Here is a tiny trained network, its code and every weight. The questions are about switching its units off for an input and a class, where a switched-off unit gives its printed mean instead of its output.

import numpy as np


def w(rows, s, z=0):
    codes = np.array(rows[::2]) - 128.0
    scale = np.full(codes.shape[1], s)
    scale[-1] = z or s
    return codes * scale


def f(y):
    return np.maximum(y, 0)


def log_softmax(a):
    a = a - a.max(-1, keepdims=True)
    return a - np.log(np.exp(a).sum(-1, keepdims=True))


def net(x, mask):
    res = np.array(x, float).reshape(1, 6) / 4 @ E
    y = f(res @ A[0][:, :-1].T + A[0][:, -1])
    res = res + np.where(mask, y, B[0][:, -1]) @ B[0][:, :-1]
    return log_softmax(res[-1] @ U[:, :-1].T + U[:, -1])


A, B = {}, {}
E = w([
[121,126,128,132,134,125,132,128,129],'x0',
[186,94,127,87,126,66,160,182,228],'x1',
[104,152,129,7,241,154,135,78,149],'x2',
[136,45,67,140,161,135,33,99,132],'x3',
[128,124,128,130,135,125,133,131,121],'x4',
[128,123,130,127,122,128,132,123,130],'x5',
],0.017)
A[0] = w([
[74,156,148,149,100,162,120,112,66,93],'n0',
[93,238,163,96,113,157,206,131,111,32],'n1',
[107,149,142,58,208,141,89,43,123,145],'n2',
[197,66,107,61,146,61,138,175,221,7],'n3',
[119,150,105,122,181,181,103,107,120,72],'n4',
[199,85,105,85,153,56,135,174,201,151],'n5',
[132,114,110,186,70,103,83,126,83,77],'n6',
[120,243,208,119,122,123,211,136,105,180],'n7',
[192,68,125,104,151,43,104,154,196,101],'n8',
[187,131,132,169,55,56,162,208,126,117],'n9',
[191,145,189,129,102,71,219,198,183,144],'n10',
[155,80,150,230,70,126,107,157,102,122],'n11',
[109,156,134,36,181,141,139,97,147,110],'n12',
[95,96,106,83,144,174,109,72,79,87],'n13',
[153,115,103,124,157,137,136,126,94,100],'n14',
[101,155,134,3,174,144,164,106,156,14],'n15',
],0.011,0.018)
B[0] = w([
[84,154,55,162,109,175,117,112,102,176],'n0',
[163,57,76,47,236,141,120,97,143,187],'n1',
[194,145,179,46,138,87,184,154,233,242],'n2',
[206,62,92,51,249,202,133,22,141,194],'n3',
[148,123,190,118,118,101,125,177,128,161],'n4',
[63,166,110,182,61,123,140,133,79,231],'n5',
[136,79,115,80,176,182,155,68,170,184],'n6',
[113,93,63,209,98,199,97,77,70,252],'n7',
[84,102,48,184,84,162,95,95,83,203],'n8',
[144,174,183,125,61,66,120,156,131,222],'n9',
[140,193,167,84,112,67,157,221,199,245],'n10',
[145,85,58,130,170,171,121,46,102,225],'n11',
[131,95,82,151,176,153,91,68,100,218],'n12',
[133,124,166,101,127,104,149,192,157,179],'n13',
[109,123,136,113,110,118,138,119,148,137],'n14',
[63,153,59,247,29,136,77,149,32,200],'n15',
],0.011,0.023)
U = w([
[92,110,49,245,50,192,122,104,64,37],'0',
[131,80,55,64,245,203,134,68,115,244],'1',
[135,189,207,59,101,78,163,213,191,108],'2',
],0.012,0.011)

Each question gives the input, the list of numbers given to net, and the class t.
The units are the neurons (one row each of A and B). Each row of codes is followed by its name. A weight is (code - 128) times the scale printed after its matrix; where a second scale follows, it is the last column's (A, B and U).
mask holds one flag per neuron, in row order. A switched-off neuron (its flag False) gives its mean, the last column of its row in B, instead of its output. The means were averaged over made-up inputs and are rounded, as every weight is.
A unit's drop is (log p(t) with every unit on - log p(t) with that unit switched off) / (log p(t) with every unit on - log p(t) with every unit switched off).
The circuit of an input: a set's keep is (log p(t) with only the set's units on - log p(t) with every unit switched off) / (log p(t) with every unit on - log p(t) with every unit switched off). Starting from the 12 units with the biggest drops (on a tie, the unit counted first), units are removed one at a time, each time the one whose removal leaves the highest keep (on an exact tie, the one counted first), for as long as the keep stays at least 0.8.
circuit, biggest first: the units of the circuit, biggest drop first
most important unit: the unit with the biggest drop
k most important neurons: the k neurons with the biggest drops, biggest first
drop of u: that unit's drop, to one decimal
input [-8,3,5,0,5,-2], class 0: circuit, biggest first -> n15
input [-5,6,-8,0,-3,4], class 2: 2 most important neurons -> n10; n9
input [-1,1,2,0,-3,6], class 0: 2 most important neurons -> n10; n3
input [3,-3,-2,4,-2,-7], class 1: 2 most important neurons -> n15; n5
input [-3,-6,0,3,5,8], class 1: 2 most important neurons -> n10; n9
input [1,-3,-1,2,0,4], class 1: 2 most important neurons -> n15; n5
input [5,2,7,0,6,5], class 0: 2 most important neurons -> n15; n1
input [5,7,-2,5,0,-3], class 0: 3 most important neurons -> n5; n8; n2
input [6,-3,5,1,-8,-1], class 2: 3 most important neurons -> n2; n11; n3
input [-4,-5,-6,3,1,8], class 1: 3 most important neurons -> n6; n15; n5
input [-6,-3,-2,2,-4,-7], class 1: 2 most important neurons -> n15; n5
input [5,-7,0,5,3,-8], class 1: 2 most important neurons -> n10; n9
input [-1,-8,1,-8,6,-4], class 1: 2 most important neurons -> n1; n15
input [-2,7,7,-8,3,-8], class 0: 3 most important neurons -> n15; n7; n5
input [7,2,2,-6,-2,0], class 0: most important unit -> n7
input [0,3,1,-4,-6,5], class 0: 2 most important neurons -> n2; n7
input [8,-8,0,8,-8,8], class 1: 2 most important neurons -> n10; n9
input [7,3,-4,-5,2,3], class 2: drop of n10 -> 1.0
input [-8,3,2,-5,0,-8], class 0: drop of n7 -> 1.4
input [2,7,-3,-3,-6,3], class 2: circuit, biggest first -> n10
input [-5,5,2,-7,-1,-5], class 0: drop of n7 -> 3.1
input [3,6,5,-4,-6,-5], class 0: drop of n15 -> 1.2
